Below is a small trained network, with its code and all its weights. Each question gives an input and a target symbol and asks what happens when units are switched off, that is, made to give their printed mean instead of their output.

import numpy as np


def w(rows, s, z=0):
    codes = np.array(rows[::2]) - 128.0
    scale = np.full(codes.shape[1], s)
    scale[-1] = z or s
    return codes * scale


def f(y):
    return y / 2 * (1 + np.tanh(0.7978845608 * (y + 0.044715 * y**3)))


def softmax(a):
    e = np.exp(a - a.max(-1, keepdims=True))
    return e / e.sum(-1, keepdims=True)


def log_softmax(a):
    a = a - a.max(-1, keepdims=True)
    return a - np.log(np.exp(a).sum(-1, keepdims=True))


def net(x, mask):
    ids = ['αεζημστφω'.index(c) for c in x.split()]
    T = len(ids)
    res = E[ids] + P[:T]
    q, k, v = (res @ M[0].T for M in (Q, K, V))
    z = softmax(np.where(np.tri(T) > 0, q @ k.T / 2**0.5, -1e9)) @ v
    res = res + np.where(mask[0], z, O[0][:, -1]) @ O[0][:, :-1]
    y = f(res @ A[0][:, :-1].T + A[0][:, -1])
    res = res + np.where(mask[1:17], y, B[0][:, -1]) @ B[0][:, :-1]
    return log_softmax(res[-1] @ U[:, :-1].T + U[:, -1])


Q, K, V, O, A, B = {}, {}, {}, {}, {}, {}
E = w([
[132,147,186,104],'α',
[170,141,251,178],'ε',
[120,72,123,129],'ζ',
[119,75,131,87],'η',
[56,114,96,202],'μ',
[233,46,103,108],'σ',
[180,82,229,133],'τ',
[172,197,69,141],'φ',
[152,98,187,60],'ω',
],0.013)
P = w([
[61,57,103,254],'0',
[106,83,171,242],'1',
[130,93,173,201],'2',
[152,94,177,175],'3',
[167,98,177,141],'4',
[182,101,178,120],'5',
[197,103,179,101],'6',
[211,107,173,63],'7',
[225,106,173,37],'8',
[237,102,172,35],'9',
[246,112,168,8],'10',
[234,91,184,18],'11',
],0.0035)
Q[0] = w([
[77,96,4,105],'h0',
[96,77,75,158],'h0',
],0.021)
K[0] = w([
[6,82,146,173],'h0',
[88,102,170,105],'h0',
],0.025)
V[0] = w([
[61,66,225,83],'h0',
[164,2,77,169],'h0',
],0.013)
O[0] = w([
[158,255,185,82,2],'h0',
[186,122,56,61,197],'h0',
],0.0098,0.0044)
A[0] = w([
[122,135,152,111,119],'n0',
[53,164,118,156,3],'n1',
[83,164,113,96,112],'n2',
[85,146,156,118,80],'n3',
[71,139,98,143,10],'n4',
[163,155,80,102,40],'n5',
[122,141,112,125,126],'n6',
[87,254,71,131,21],'n7',
[129,242,71,159,142],'n8',
[167,122,93,113,46],'n9',
[119,179,75,158,23],'n10',
[102,158,92,144,233],'n11',
[125,112,83,126,169],'n12',
[91,157,123,76,1],'n13',
[84,113,104,95,81],'n14',
[163,135,103,106,159],'n15',
],0.026,0.005)
B[0] = w([
[107,112,129,41,156],'n0',
[176,66,68,131,124],'n1',
[38,91,100,152,125],'n2',
[118,148,54,191,151],'n3',
[98,75,17,81,124],'n4',
[74,110,146,148,227],'n5',
[143,179,96,130,119],'n6',
[253,109,129,207,159],'n7',
[31,117,93,93,217],'n8',
[123,137,70,168,232],'n9',
[143,31,84,85,153],'n10',
[96,209,147,194,162],'n11',
[133,153,179,132,233],'n12',
[124,54,66,74,123],'n13',
[141,104,111,135,126],'n14',
[194,138,131,76,253],'n15',
],0.031,0.006)
U = w([
[77,111,36,179,55],'α',
[1,215,157,102,168],'ε',
[138,253,192,160,138],'ζ',
[97,125,116,90,57],'η',
[110,147,127,114,6],'μ',
[202,157,89,126,165],'σ',
[129,182,188,61,85],'τ',
[91,52,194,144,236],'φ',
[93,99,96,77,3],'ω',
],0.0064,0.0042)

Each question gives the input, a string of symbols that net reads in full, and the target symbol t.
The units are the heads (2 rows each of Q, K, V and O) and the neurons (one row each of A and B). Each row of codes is followed by its name. A weight is (code - 128) times the scale printed after its matrix; where a second scale follows, it is the last column's (O, A, B and U).
mask holds one flag per unit, heads first, then neurons. A switched-off unit (its flag False) gives its mean, the last column of its rows in O or B, instead of its output. The means were averaged over made-up inputs and are rounded, as every weight is.
A unit's drop is (log p(t) with every unit on - log p(t) with that unit switched off) / (log p(t) with every unit on - log p(t) with every unit switched off).
The circuit of an input: a set's keep is (log p(t) with only the set's units on - log p(t) with every unit switched off) / (log p(t) with every unit on - log p(t) with every unit switched off). Starting from the 12 units with the biggest drops (on a tie, the unit counted first), units are removed one at a time, each time the one whose removal leaves the highest keep (on an exact tie, the one counted first), for as long as the keep stays at least 0.8.
units of the circuit, in order: the units of the circuit, biggest drop first
unit that matters most: the unit with the biggest drop
k most important neurons: the k neurons with the biggest drops, biggest first
drop of u: that unit's drop, to one decimal
input ε φ η, target τ: units of the circuit, in order : h0; n9
input σ ε ε ε α ε τ α α, target σ: most important neuron : n15
input φ φ ω τ ε ε ε σ, target σ: units of the circuit, in order : n15; n8
input σ ε τ, target σ: units of the circuit, in order : n15; h0
input ε ε ε μ μ φ η, target τ: units of the circuit, in order : h0; n9; n3
input ζ φ ε μ η ζ, target σ: 2 most important neurons : n8; n15
input τ σ ε τ, target σ: units of the circuit, in order : h0; n15
input μ ε σ ε ε μ τ τ τ ε ε μ, target ζ: units of the circuit, in order : n11; n8
input σ ε ε φ μ φ, target ε: 4 most important neurons : n8; n11; n7; n12
input τ ε ε μ τ τ ε ε, target ε: units of the circuit, in order : h0; n15; n0
input α φ α τ φ ζ, target τ: 2 most important neurons : n9; n8
input ε τ ε ε φ, target α: units of the circuit, in order : n8; n7; h0
input ε ω ε α τ α, target α: 4 most important neurons : n3; n7; n8; n2
input ζ τ τ, target τ: 2 most important neurons : n0; n9
input α φ μ φ σ φ ε ε σ μ μ, target ζ: unit that matters most : n11
input σ ε α, target σ: drop of n9 : 0.8
input ε ε α τ η ε φ ε ω σ μ, target α: drop of n14 : 0.0
input α τ ζ ε η α τ η, target ω: drop of n8 : -0.1
